In the rows, 128 means zero.
Facts:
k78 (lakla f) (vaden sobro) (dripla k934)
k412 (lakla c) (vaden biflin)
k373 (lakla a) (vaden biflin) (dripla k479)
k840 (lakla f) (vaden biflin) (dripla k570)
k175 (lakla a) (vaden sobro) (dripla k211)
k209 (lakla c) (vaden greger)
k514 (lakla a) (vaden sobro) (dripla k601)
k403 (lakla d) (vaden biflin)
k601 (lakla b) (vaden biflin) (geden k682)
k766 (lakla d) (vaden sobro)
k538 (lakla e) (vaden greger) (dripla k104) (geden k988,k711)
k479 (lakla b) (vaden biflin) (dripla k41)
k284 (lakla a) (vaden biflin) (geden k78)
k916 (lakla d) (vaden biflin) (dripla k338)
k693 (lakla f) (vaden biflin) (dripla k981) (geden k338)
k557 (lakla a) (vaden biflin)
k391 (lakla f) (vaden sobro) (dripla k136)
k255 (lakla e) (vaden biflin)
k139 (lakla f) (vaden biflin) (geden k988,k254,k403)
k157 (lakla e) (vaden greger) (dripla k257) (geden k403)
k211 (lakla c) (vaden greger) (dripla k459) (geden k207)
k682 (lakla c) (vaden biflin) (dripla k619)
k41 (lakla e) (vaden biflin) (geden k157)
k549 (lakla b) (vaden biflin) (dripla k598) (geden k742)
k657 (lakla c) (vaden biflin) (geden k693)
k860 (lakla f) (vaden greger) (dripla k463) (geden k827)
k154 (lakla c) (vaden biflin) (dripla k361)
k285 (lakla d) (vaden biflin)
k279 (lakla b) (vaden biflin) (geden k207,k340,k711)
k152 (lakla c) (vaden sobro) (dripla k742) (geden k207,k139)
k823 (lakla d) (vaden biflin) (dripla k550)
k38 (lakla c) (vaden greger) (dripla k33)
k125 (lakla e) (vaden biflin) (geden k338,k682,k41)
k96 (lakla c) (vaden sobro) (geden k78,k549)
k834 (lakla d) (vaden biflin)
k981 (lakla e) (vaden greger) (dripla k545)
k136 (lakla a) (vaden greger) (dripla k75)
k257 (lakla d) (vaden sobro) (dripla k180)
k920 (lakla d) (vaden sobro) (dripla k152)
k352 (lakla d) (vaden sobro) (dripla k502)
k358 (lakla f) (vaden sobro) (dripla k391)
k327 (lakla d) (vaden sobro) (dripla k860)
k872 (lakla e) (vaden sobro) (dripla k563)
k377 (lakla a) (vaden sobro)
k521 (lakla d) (vaden biflin) (dripla k580)
k338 (lakla b) (vaden biflin) (dripla k400) (geden k549)
k169 (lakla e) (vaden biflin) (dripla k549)
k832 (lakla a) (vaden biflin) (dripla k268)
k397 (lakla f) (vaden biflin) (geden k207,k97)
k988 (lakla a) (vaden biflin) (dripla k877) (geden k340)
k102 (lakla f) (vaden biflin)
k475 (lakla a) (vaden biflin) (dripla k314)
k459 (lakla f) (vaden greger) (dripla k124)
k413 (lakla c) (vaden biflin) (dripla k349) (geden k41)
k531 (lakla a) (vaden greger) (dripla k538)
k717 (lakla d) (vaden sobro)
k580 (lakla a) (vaden biflin) (dripla k514)
k340 (lakla a) (vaden greger)
k968 (lakla f) (vaden biflin) (dripla k624)
k809 (lakla c) (vaden sobro) (dripla k663)
k934 (lakla c) (vaden sobro)
k268 (lakla f) (vaden biflin) (geden k742)
k104 (lakla e) (vaden sobro)
k150 (lakla d) (vaden sobro) (dripla k28)
k252 (lakla e) (vaden sobro)
k118 (lakla b) (vaden sobro) (dripla k277)
k504 (lakla e) (vaden biflin) (geden k988)
k817 (lakla a) (vaden sobro) (dripla k963)
k563 (lakla a) (vaden biflin)
k97 (lakla d) (vaden sobro) (dripla k209) (geden k403)
k958 (lakla c) (vaden biflin) (geden k125)
k422 (lakla a) (vaden biflin) (geden k139)
k33 (lakla c) (vaden biflin)
k838 (lakla a) (vaden sobro) (dripla k832) (geden k180,k96)
k963 (lakla c) (vaden biflin) (dripla k735)
k517 (lakla a) (vaden sobro) (geden k322,k766)
k316 (lakla d) (vaden greger) (dripla k682)
k75 (lakla a) (vaden biflin) (dripla k846)
k711 (lakla d) (vaden greger) (dripla k348) (geden k78,k340)
k362 (lakla a) (vaden sobro) (dripla k531)
k524 (lakla b) (vaden biflin) (geden k209)
k545 (lakla c) (vaden greger) (dripla k38) (geden k838,k954)
k502 (lakla c) (vaden biflin) (dripla k36) (geden k368,k254)
k598 (lakla e) (vaden greger) (dripla k78)
k48 (lakla d) (vaden biflin) (dripla k322)
k207 (lakla b) (vaden biflin)
k619 (lakla e) (vaden biflin) (dripla k872)
k594 (lakla e) (vaden greger) (dripla k243)
k322 (lakla e) (vaden sobro) (dripla k521) (geden k538)
k428 (lakla d) (vaden sobro) (geden k125)
k171 (lakla b) (vaden sobro) (geden k988)
k123 (lakla d) (vaden sobro) (geden k786,k570)
k909 (lakla d) (vaden sobro) (dripla k548)
k314 (lakla a) (vaden biflin)
k548 (lakla f) (vaden sobro) (geden k475)
k348 (lakla c) (vaden greger) (dripla k412)
k975 (lakla d) (vaden sobro) (dripla k823)
k254 (lakla f) (vaden biflin) (dripla k199)
k400 (lakla c) (vaden greger) (dripla k362)
k877 (lakla d) (vaden biflin) (dripla k128)
k735 (lakla d) (vaden biflin) (dripla k413)
k739 (lakla b) (vaden greger)
k93 (lakla c) (vaden greger)
k684 (lakla a) (vaden sobro) (dripla k475)
k846 (lakla e) (vaden greger) (dripla k693) (geden k284)
k349 (lakla a) (vaden sobro) (dripla k373)
k954 (lakla b) (vaden sobro)
k827 (lakla b) (vaden sobro)
k366 (lakla a) (vaden sobro) (dripla k457) (geden k403)
k570 (lakla b) (vaden greger) (dripla k158)
k463 (lakla a) (vaden biflin)
k158 (lakla e) (vaden biflin) (dripla k711)
k277 (lakla d) (vaden greger) (dripla k48) (geden k338)
k360 (lakla b) (vaden biflin) (geden k827)
k180 (lakla a) (vaden greger) (geden k403)
k368 (lakla f) (vaden biflin) (geden k97)
k495 (lakla b) (vaden biflin)
k786 (lakla b) (vaden biflin) (geden k502)
k197 (lakla e) (vaden biflin) (dripla k175) (geden k742,k711)
k931 (lakla f) (vaden biflin) (dripla k968)
k253 (lakla f) (vaden sobro) (dripla k377)
k409 (lakla c) (vaden sobro) (dripla k197)
k493 (lakla e) (vaden sobro) (geden k838)
k742 (lakla c) (vaden sobro) (geden k403)
k361 (lakla d) (vaden greger) (dripla k428)
k885 (lakla e) (vaden biflin) (dripla k834) (geden k368,k549,k403)
k663 (lakla a) (vaden sobro) (dripla k916)
k243 (lakla b) (vaden biflin)
k128 (lakla b) (vaden biflin) (dripla k255)
k457 (lakla f) (vaden sobro) (dripla k118)
k199 (lakla e) (vaden sobro) (dripla k809)
k124 (lakla d) (vaden biflin) (dripla k684)
k624 (lakla b) (vaden greger)
k193 (lakla e) (vaden biflin)
k550 (lakla c) (vaden sobro)
k263 (lakla c) (vaden sobro) (dripla k840)
k430 (lakla c) (vaden biflin)
k414 (lakla e) (vaden greger) (dripla k327)
k28 (lakla a) (vaden biflin) (dripla k988)
k36 (lakla c) (vaden biflin) (dripla k253) (geden k338,k594)

Known rows:
k413: [ 81  84 117 223 121 152 131 113 108  98 146 137 134 110 112 189 106 140
 133 114 181 136 144 122 116 161 106 140 120 121 123 141 139]
k548: [150 155 156  77 149 133 128 139 113 151 121 130 143 139 145 123 145 125
 131 103  83 124 106 113 158 133 107 115 127 113 150 117  70]
k430: [ 88 100 141 202 121 143 133 109  67 118 142 132 134 118 122 229 110 135
 149 112 136 135 151 128 123 155 131 129 121 143 110 133 132]
k545: [ 95  95 107 222 123 137 127 115 107 123 145 148 139 110 122 234 113 147
 127  95 171 131 131 112 111 146 109 106 117 110 116 151 138]
k563: [133 111 177  63 150 123 136 139 142 127 137 120 116 149 141 106 132 123
 115 113 105 150 161 109 149 123 131 129 127 131 118  83 113]
k872: [117 151 126 149 134 142 122 105  91 128 131 121 156 100 122  70 138 130
 128 110 136 127 102 119 135 131  96 108 125  98 145 155  92]
k316: [111 103 116 126 133 131 129 123 132 119 140 135 135 125 122 148 119 132
 116  84 146 142 138 120 130 127 117 114 125 111 130 124 119]
k916: [119 130 135 140 130 141 127 140 125  94 163 123 124 121 100 171 114 127
 104  86 109 129 148 119 133 136 119 141 131 124 119 114 118]
k463: [132 109 177  63 151 123 135 138 144 128 137 120 115 148 141 105 132 123
 115 113 105 151 161 109 149 123 131 130 127 131 118  84 114]
k157: [103 154 162 159 130 141 125 117 123  83 136 124 155  77 120  76 129 131
 133 112 150 137 107 117 142 153  91 128 123 100 127 148  98]
k391: [148 146 110  71 152 136 129 144 140 143 128 135 148 127 144 103 147 133
 103  90 118 116 105 105 140 131 108 106 124  96 170 135  86]
k314: [130 104 169  62 151 125 135 142 143 126 137 121 116 149 141  93 131 123
 119 117 107 153 161 111 151 124 132 131 127 131 120  82 115]
k624: [121 122 150 111 135 126 133 130 112 129 133 134 133 136 136 176 121 128
 134  91 113 141 137 120 145 131 126 119 125 126 119 112 106]
k428: [133 131 148 132 134 132 136 121  99 164 129 128 133 154 133 166 114 132
 141 128 118 139 124 106 142 121 100 132 124 110 127 121 102]
k125: [107 159 212 168 141 136 128 133  84  98 133 115 153  77 133 117 129 121
 144 130 114 136 117 115 149 157 108 143 123 118 118 126 112]
k252: [123 164 159 147 135 137 126 103  66 140 127 119 154 108 133  93 139 128
 150 123 108 131 104 119 147 133 104 112 125 112 131 145  82]
k557: [133 111 176  62 151 124 135 139 142 126 137 120 116 148 141 106 132 123
 116 112 105 151 162 109 149 123 131 129 127 130 119  83 114]
k193: [105 152 193 161 141 136 124 120  75  98 133 116 150  80 131 102 140 122
 145 117 113 135 124 123 145 156 121 124 124 128 117 129 106]
k199: [123 164 125 155 132 143 120 109  90 122 141 119 153 101 111  85 134 130
 124 105 120 122 102 119 137 129  94 114 128  98 140 154  87]
k197: [ 88 117 156 206 134 152 109 127 123  73 141 125 148  72 117  32 145 124
 128 133 142 141 113 123 149 163  94 135 122 109 129 132 114]
k827: [131 134 115  88 130 133 140 116 101 160 131 129 135 159 138 149 122 132
 133 117 112 132 130 115 142 120 120 119 124 122 141 128  94]

Rows:
No name comes twice in this set of rows, the named rows included.
[116  83 117  58 150 132 132 144 167 109 144 125 119 143 132  38 128 124
 100 108 142 152 161 115 142 121 129 132 127 119 140  91 126] => k475
[104 138 191 192 140 148 120 121 119  78 138 120 147  72 119  76 139 129
 134 124 147 134 116 115 140 168  87 135 123 108 121 136 106] => k885
[127 148 195 103 139 144 126 152 150  91 130 129 137 110 140 100 150 123
 124 125  90 130 119 113 168 170 109 139 123 127 129 109  82] => k139
[100 126 100 199 112 142 126 118  91 103 165 136 135 118  90 247  95 135
 126  74 128 126 137 130 122 136 115 131 129 121 110 142 121] => k400
[146 143 115  72 147 137 128 143 139 140 127 131 148 129 138  97 145 130
 106  92 115 118 104 111 145 131 106 111 126  98 168 131  82] => k358
[105 155 153 190 116 141 104 123 116  86 145 125 150  77 106  93 145 122
 113 100 102 135 102 126 156 141 101 117 126 107 115 140  97] => k538
[132 125 144 138 134 140 133  99 107 152 133 132 125 158 131 139 125 140
 149 128 128 138 129 111 139 131  96 118 124 118 121 128  85] => k123
[142 126 131  57 142 123 130 146 169 116 153 126 118 147 115 116 120 126
  94  77 108 145 148 111 145 106 117 127 133 108 122  94 107] => k531
[108 101 101  83 158 140 121 160 156  93 133 141 147 112 134  40 138 121
 125  89 138 140 112 129 158 142 116 127 127 107 164 107  99] => k459
[134  95 134  65 161 121 135 148 168 129 143 130 120 134 148 100 141 136
  85  97 141 139 162  93 124 123 133 107 122 112 135 103 135] => k75
[136 127 175  56 141 123 139 136 166 123 137 127 119 154 141  98 122 128
 125 122 114 158 146 103 158 122 109 135 125 117 112  93  97] => k180
[126 155 195  83 145 141 135 153 146  91 132 126 139 111 144  98 140 124
 128 122 101 130 123 111 163 168 114 146 123 128 136 112  84] => k368
[ 83  87 108 208 118 147 130 110  93 107 146 134 136 110 113 202 110 137
 127  97 165 131 149 128 112 152 123 126 121 128 126 142 141] => k154
[145 120 115  63 131 134 134 129 176 151 137 125 121 168 130  61 127 132
  96 127 128 146 133  99 147 105  94 130 125  95 141 111  99] => k838
[131 143 205 113 148 141 123 153 146  96 130 130 135 111 141 107 152 123
 128 115  90 131 119 113 166 168 106 136 125 127 127 102  83] => k397

Now the same things, written a new way:
Known rows:
k409: [ 76  90 146 171 122 100 124 135 116 120 103  99 130]
k197: [ 89 121  94 182 142 142 158 150 130 110 146  79 167]
k349: [116  97 143 151 157 184  67 114 169 152  91 110 130]
k373: [163 128 129 144 156 194  87 109 155 161  94 123 133]
k916: [164 134 124 122 136 173  89 113 150 167 110 180 134]
k338: [ 99 156  77 162 142 165 152 143  98 168 223 139 142]
k580: [166 149 116 122 145 204  80 121 159 153  86 100 115]
k860: [216 172 146  80 106 147 114 149 103 149 141 137  99]
k327: [118  99 164 118 124 147  75 133 157 149  76 130 142]
k475: [164 125 129 149 159 194  92 101 151 158  85 113 136]
k314: [150 140 115 111 157 152 123  90 156 130 117 143 129]
k118: [ 73 107 125 181 134 110 112 133 108 114 120  57  81]
k377: [103 109 126 115 157 140 102  99 172 122 119 137 125]
k786: [ 98 126 103 145 134  86 176 107  94 119 181 125 107]
k557: [149 140 112 107 154 152 122  93 158 130 121 149 129]
k920: [117 101 163 117 124 146  78 133 157 147  76 130 143]
k152: [ 68  79 141 159 115 113 121 144 124 130 131 111 133]
k563: [149 141 112 109 155 152 122  93 159 129 122 149 128]
k136: [233 162 157  85 123 189  91 144 147 148 124 178 135]
k193: [ 90 128  95 154 127  85 193 116 112  82 144 133 143]
k766: [105 114 148  85 123 105 112 116 158 119  96 150 139]

Rows:
No name comes twice in this set of rows, the named rows included.
[ 95 154  93 161 154 134 145 167 115 135 195  70 143] => k549
[107 132 122 125 118  66 177 117 105 100 134 144 133] => k33
[ 96 108 119 106 154 154 103 108 178 130 140 139 134] => k517
[ 57  86 123 195 129 115 138 138 124 102 121 101 143] => k872
[ 85 138  93 122  91 125 212 129  87 121 175 161 178] => k125
[ 57  86 114 200 134 122 135 133 129 108 134 115 136] => k199
[ 36 132  99 107 136  82 160 161 152  85 182 100 165] => k96
[ 88 126  95 140 109 103 201 127 100 106 169 143 156] => k41
[184 156 154  90  85 121 145 179 103 126 158 169 148] => k545
[122 123 134 157 110 118 144 131  96 137 108 125 138] => k682
[113 133 125 137 103 139 150 149  97 150 138 125 161] => k36
[ 82 109  87 149 130  98 182 117 132  87 167 135 141] => k504
[ 50 104 101 158 116 146 123 159 144  97 126  60 127] => k322
[219 176 113  56 143 164 117 110 171 105 137 163 107] => k340
[225 185 120  51 127 161 127 151 147 133 178 152 113] => k180

